Here is a tiny trained network, its code and every weight. The questions are about switching its units off for an input and a class, where a switched-off unit gives its printed mean instead of its output.

import numpy as np


def w(rows, s, z=0):
    codes = np.array(rows[::2]) - 128.0
    scale = np.full(codes.shape[1], s)
    scale[-1] = z or s
    return codes * scale


def norm(h):
    return h / np.sqrt((h * h).mean(-1, keepdims=True) + 1e-5)


def f(y):
    return y / 2 * (1 + np.tanh(0.7978845608 * (y + 0.044715 * y**3)))


def log_softmax(a):
    a = a - a.max(-1, keepdims=True)
    return a - np.log(np.exp(a).sum(-1, keepdims=True))


def net(x, mask):
    res = np.array(x, float).reshape(1, 8) / 4 @ E
    u = 0
    for l in range(3):
        y = f(norm(res) @ A[l][:, :-1].T + A[l][:, -1])
        res = res + np.where(mask[u : u + 3], y, B[l][:, -1]) @ B[l][:, :-1]
        u += 3
    return log_softmax(norm(res)[-1] @ U[:, :-1].T + U[:, -1])


A, B = {}, {}
E = w([
[72,29,156,69,119,213,219,168,75],'x0',
[141,92,115,115,187,129,102,118,152],'x1',
[122,75,99,57,26,48,86,182,158],'x2',
[101,72,125,147,146,114,112,112,114],'x3',
[128,157,170,179,146,107,131,85,102],'x4',
[131,138,103,168,175,123,138,121,132],'x5',
[137,67,80,79,253,170,119,201,85],'x6',
[61,208,183,101,77,102,33,177,179],'x7',
],0.0055)
A[0] = w([
[119,125,45,83,42,52,2,142,143,109],'L0N0',
[134,180,215,235,74,113,162,79,131,2],'L0N1',
[95,241,145,139,222,156,99,151,139,64],'L0N2',
],0.006,0.0022)
B[0] = w([
[192,199,145,87,119,63,130,194,237,255],'L0N0',
[146,69,117,248,79,61,194,70,49,199],'L0N1',
[193,56,147,146,35,245,2,152,99,175],'L0N2',
],0.0087,0.0047)
A[1] = w([
[141,186,113,205,111,71,121,2,95,1],'L1N0',
[132,154,121,139,226,207,160,122,144,18],'L1N1',
[127,59,113,42,110,170,146,152,128,166],'L1N2',
],0.006,0.0016)
B[1] = w([
[58,190,200,177,79,199,223,116,112,251],'L1N0',
[202,37,117,167,159,7,135,194,78,179],'L1N1',
[3,187,169,143,176,98,168,166,107,251],'L1N2',
],0.0067,0.0029)
A[2] = w([
[100,156,133,186,83,88,130,42,121,5],'L2N0',
[165,148,148,152,137,255,30,129,113,26],'L2N1',
[173,114,65,158,241,137,154,123,88,61],'L2N2',
],0.0072,0.0019)
B[2] = w([
[156,157,112,158,121,57,195,113,58,215],'L2N0',
[189,56,193,168,118,188,97,170,93,191],'L2N1',
[133,88,64,105,246,121,64,35,141,251],'L2N2',
],0.013,0.0035)
U = w([
[166,184,132,82,102,64,80,171,223,200],'0',
[7,108,157,68,133,144,173,179,121,5],'1',
[122,78,65,105,234,142,115,73,119,141],'2',
[147,163,134,205,102,101,199,64,95,224],'3',
[191,89,186,172,132,191,48,164,110,68],'4',
],0.014,0.002)

Each question gives the input, the list of numbers given to net, and the class t.
The units are the neurons (one row each of A and B). Each row of codes is followed by its name. A weight is (code - 128) times the scale printed after its matrix; where a second scale follows, it is the last column's (A, B and U).
mask holds one flag per neuron, layer by layer. A switched-off neuron (its flag False) gives its mean, the last column of its row in B, instead of its output. The means were averaged over made-up inputs and are rounded, as every weight is.
A unit's drop is (log p(t) with every unit on - log p(t) with that unit switched off) / (log p(t) with every unit on - log p(t) with every unit switched off).
The circuit of an input: a set's keep is (log p(t) with only the set's units on - log p(t) with every unit switched off) / (log p(t) with every unit on - log p(t) with every unit switched off). Starting from all 9 units, units are removed one at a time, each time the one whose removal leaves the highest keep (on an exact tie, the one counted first), for as long as the keep stays at least 0.8.
circuit, biggest first: the units of the circuit, biggest drop first
top k neurons: the k neurons with the biggest drops, biggest first
top k neurons in layer l: the k neurons of layer l with the biggest drops, biggest first
drop of u: that unit's drop, to one decimal
input [3,-5,-4,4,4,0,2,-5], class 2: top neuron	L2N2
input [-2,-6,-8,-3,2,8,-2,7], class 4: top 2 neurons	L0N2; L2N1
input [-4,7,-1,7,2,-4,-7,5], class 3: top 3 neurons	L0N1; L2N0; L1N0
input [6,5,-4,8,0,0,-5,7], class 3: top 2 neurons	L2N0; L0N1
input [5,5,4,4,4,2,-8,6], class 3: top 3 neurons	L0N1; L2N0; L0N2
input [0,-4,3,-8,8,-6,5,-1], class 1: top 2 neurons in layer 0	L0N0; L0N1
input [-8,0,2,0,7,-8,-1,0], class 3: top 3 neurons	L0N1; L2N0; L1N0
input [1,-3,7,1,4,-6,-3,-6], class 0: top 3 neurons	L0N1; L0N0; L1N0
input [4,7,-1,-4,2,0,6,6], class 4: top 2 neurons	L0N2; L2N1
input [7,6,7,8,-1,5,0,8], class 0: top 2 neurons	L0N0; L1N0
input [6,7,5,-2,-8,0,1,-3], class 1: top 2 neurons	L1N2; L2N2
input [7,6,-4,-5,1,7,5,5], class 4: drop of L0N2	2.3
input [-8,-4,-2,-7,6,-5,3,1], class 4: drop of L2N1	0.5
input [-1,-6,-2,6,2,-1,5,1], class 4: drop of L0N2	2.6
input [-7,-8,-1,-7,6,-5,-5,8], class 3: circuit, biggest first	L0N1
